Below are the code and all the weights of a small trained network. Each question names an input and a target symbol and asks about switching units off, where a switched-off unit gives its printed mean instead of its output.

import numpy as np


def w(rows, s, z=0):
    codes = np.array(rows[::2]) - 128.0
    scale = np.full(codes.shape[1], s)
    scale[-1] = z or s
    return codes * scale


def f(y):
    return np.maximum(y, 0)


def softmax(a):
    e = np.exp(a - a.max(-1, keepdims=True))
    return e / e.sum(-1, keepdims=True)


def log_softmax(a):
    a = a - a.max(-1, keepdims=True)
    return a - np.log(np.exp(a).sum(-1, keepdims=True))


def net(x, mask):
    ids = ['βγδζηξπσφψ'.index(c) for c in x.split()]
    T = len(ids)
    res = E[ids] + P[:T]
    u = 0
    for l in range(2):
        q, k, v = (res @ M[l].T for M in (Q, K, V))
        z = softmax(np.where(np.tri(T) > 0, q @ k.T / 4**0.5, -1e9)) @ v
        res = res + np.where(mask[u], z, O[l][:, -1]) @ O[l][:, :-1]
        u += 1
        y = f(res @ A[l][:, :-1].T + A[l][:, -1])
        res = res + np.where(mask[u : u + 8], y, B[l][:, -1]) @ B[l][:, :-1]
        u += 8
    return log_softmax(res[-1] @ U[:, :-1].T + U[:, -1])


Q, K, V, O, A, B = {}, {}, {}, {}, {}, {}
E = w([
[113,122,110],'β',
[156,76,136],'γ',
[112,121,110],'δ',
[117,118,110],'ζ',
[138,92,129],'η',
[130,143,69],'ξ',
[21,98,184],'π',
[7,165,116],'σ',
[174,160,30],'φ',
[35,134,141],'ψ',
],0.016)
P = w([
[71,169,125],'0',
[120,141,89],'1',
[110,164,189],'2',
[128,114,76],'3',
[119,168,209],'4',
[138,95,61],'5',
[118,171,219],'6',
[140,94,34],'7',
[122,161,242],'8',
[146,82,15],'9',
[117,165,246],'10',
[102,83,15],'11',
],0.011)
Q[0] = w([
[117,2,92],'0.h1',
[127,207,236],'0.h1',
[46,194,153],'0.h1',
[48,100,106],'0.h1',
],0.0072)
K[0] = w([
[224,90,2],'0.h1',
[132,157,236],'0.h1',
[132,132,166],'0.h1',
[84,225,60],'0.h1',
],0.0099)
V[0] = w([
[163,153,109],'0.h1',
[245,240,58],'0.h1',
[96,137,255],'0.h1',
[48,168,165],'0.h1',
],0.0097)
O[0] = w([
[155,147,9,108],'0.h1',
[120,146,134,92],'0.h1',
[164,115,104,3],'0.h1',
[197,85,167,251],'0.h1',
],0.012,0.0033)
A[0] = w([
[183,134,28,147],'0.n1',
[55,55,145,187],'0.n2',
[226,39,49,73],'0.n3',
[8,29,64,161],'0.n4',
[154,101,2,116],'0.n5',
[107,91,93,187],'0.n6',
[210,219,89,89],'0.n7',
[45,68,213,254],'0.n8',
],0.0062,0.0054)
B[0] = w([
[254,125,110,174],'0.n1',
[133,201,90,202],'0.n2',
[140,184,126,140],'0.n3',
[69,210,116,228],'0.n4',
[237,79,145,179],'0.n5',
[184,106,11,179],'0.n6',
[148,129,170,144],'0.n7',
[56,207,26,254],'0.n8',
],0.0057,0.0077)
Q[1] = w([
[118,113,131],'1.h1',
[230,151,226],'1.h1',
[80,150,246],'1.h1',
[78,118,63],'1.h1',
],0.011)
K[1] = w([
[174,113,103],'1.h1',
[143,183,197],'1.h1',
[144,178,135],'1.h1',
[109,121,10],'1.h1',
],0.012)
V[1] = w([
[149,155,75],'1.h1',
[52,124,104],'1.h1',
[142,166,101],'1.h1',
[9,85,156],'1.h1',
],0.012)
O[1] = w([
[170,114,143,254],'1.h1',
[127,86,146,230],'1.h1',
[167,183,151,226],'1.h1',
[128,6,116,105],'1.h1',
],0.011,0.007)
A[1] = w([
[31,157,92,132],'1.n1',
[161,79,67,133],'1.n2',
[233,89,42,101],'1.n3',
[61,186,121,1],'1.n4',
[67,72,125,110],'1.n5',
[144,168,88,36],'1.n6',
[56,234,223,54],'1.n7',
[128,74,252,145],'1.n8',
],0.011,0.0071)
B[1] = w([
[182,165,172,228],'1.n1',
[206,2,180,184],'1.n2',
[43,85,174,255],'1.n3',
[239,73,138,164],'1.n4',
[145,191,116,197],'1.n5',
[114,36,175,218],'1.n6',
[183,72,97,229],'1.n7',
[130,141,184,197],'1.n8',
],0.0083,0.0057)
U = w([
[214,183,171,26],'β',
[113,152,116,94],'γ',
[126,146,116,81],'δ',
[101,156,112,117],'ζ',
[158,105,204,100],'η',
[104,160,178,144],'ξ',
[137,127,178,163],'π',
[150,73,78,109],'σ',
[92,247,99,255],'φ',
[72,180,121,108],'ψ',
],0.014,0.0079)

Each question gives the input, a string of symbols that net reads in full, and the target symbol t.
The units are the heads (4 rows each of Q, K, V and O) and the neurons (one row each of A and B). Each row of codes is followed by its name. A weight is (code - 128) times the scale printed after its matrix; where a second scale follows, it is the last column's (O, A, B and U).
mask holds one flag per unit, layer by layer, with each layer's heads first. A switched-off unit (its flag False) gives its mean, the last column of its rows in O or B, instead of its output. The means were averaged over made-up inputs and are rounded, as every weight is.
A unit's drop is (log p(t) with every unit on - log p(t) with that unit switched off) / (log p(t) with every unit on - log p(t) with every unit switched off).
The circuit of an input: a set's keep is (log p(t) with only the set's units on - log p(t) with every unit switched off) / (log p(t) with every unit on - log p(t) with every unit switched off). Starting from the 12 units with the biggest drops (on a tie, the unit counted first), units are removed one at a time, each time the one whose removal leaves the highest keep (on an exact tie, the one counted first), for as long as the keep stays at least 0.8.
circuit, biggest first: the units of the circuit, biggest drop first
most important unit: the unit with the biggest drop
k most important neurons: the k neurons with the biggest drops, biggest first
k most important neurons of layer l: the k neurons of layer l with the biggest drops, biggest first
input ξ φ ξ ξ φ ξ ξ ξ φ δ δ, target β: circuit, biggest first : 1.h1, 1.n7
input β φ β β, target β: circuit, biggest first : 1.h1, 1.n7
input ψ δ ξ β ξ ξ φ ξ γ γ, target φ: circuit, biggest first : 0.h1
input ξ ξ φ φ ξ φ, target β: circuit, biggest first : 1.h1, 1.n6
input ζ ξ ξ π ξ π, target σ: circuit, biggest first : 1.h1, 0.n8
input φ ξ η, target β: circuit, biggest first : 1.h1, 1.n3
input φ ξ ξ φ η φ ξ ξ, target β: 3 most important neurons of layer 0 : 0.n1, 0.n4, 0.n5
input ξ δ π σ φ ξ σ ξ φ ξ ζ, target β: 4 most important neurons of layer 0 : 0.n8, 0.n3, 0.n7, 0.n6
input ξ ξ ξ η φ ξ π φ, target φ: 4 most important neurons : 0.n8, 0.n5, 1.n2, 0.n7
input ξ η π φ ξ ξ η σ ψ φ η φ, target β: 2 most important neurons : 0.n4, 1.n6
input π ξ π ξ σ π δ φ φ ζ, target β: 3 most important neurons of layer 1 : 1.n4, 1.n1, 1.n6
input ξ π ξ ξ π σ ψ ξ σ φ ξ γ, target β: 2 most important neurons : 1.n4, 0.n4
input ξ ξ β ψ ξ ξ ξ φ ξ σ, target β: circuit, biggest first : 1.n4, 1.n1, 0.h1
input ζ β ζ ζ ψ π ξ φ ξ γ, target β: 3 most important neurons of layer 1 : 1.n4, 1.n1, 1.n6
input β ξ π ξ, target φ: circuit, biggest first : 1.h1
input ξ ξ ζ, target φ: 2 most important neurons of layer 1 : 1.n2, 1.n6
input ξ φ ξ π, target β: 3 most important neurons : 1.n4, 1.n1, 0.n4
input ξ ξ ξ ξ ξ δ ξ φ β ξ π π, target φ: 2 most important neurons of layer 0 : 0.n8, 0.n7
input ξ φ π ξ π φ ξ η, target β: 2 most important neurons : 1.n4, 0.n4
input γ φ φ ξ ξ, target β: most important unit : 1.h1
input ξ ξ σ π φ ξ ξ δ, target φ: 3 most important neurons of layer 0 : 0.n4, 0.n1, 0.n2
input ξ φ π σ, target β: 3 most important neurons of layer 1 : 1.n4, 1.n1, 1.n7
input δ φ π ξ ψ ξ σ π, target φ: 2 most important neurons of layer 1 : 1.n5, 1.n6
input η ξ ξ ξ δ ξ ξ φ ξ δ, target β: 3 most important neurons of layer 0 : 0.n4, 0.n1, 0.n5
input ξ ξ ξ ξ ξ σ ξ π π φ ξ ψ, target β: 3 most important neurons : 1.n4, 1.n1, 0.n4
input ψ σ π π ξ, target η: 2 most important neurons : 0.n1, 0.n5
input φ ψ γ φ π π, target β: most important unit : 1.n4
input π ξ ξ π π π, target σ: 2 most important neurons : 0.n8, 1.n2
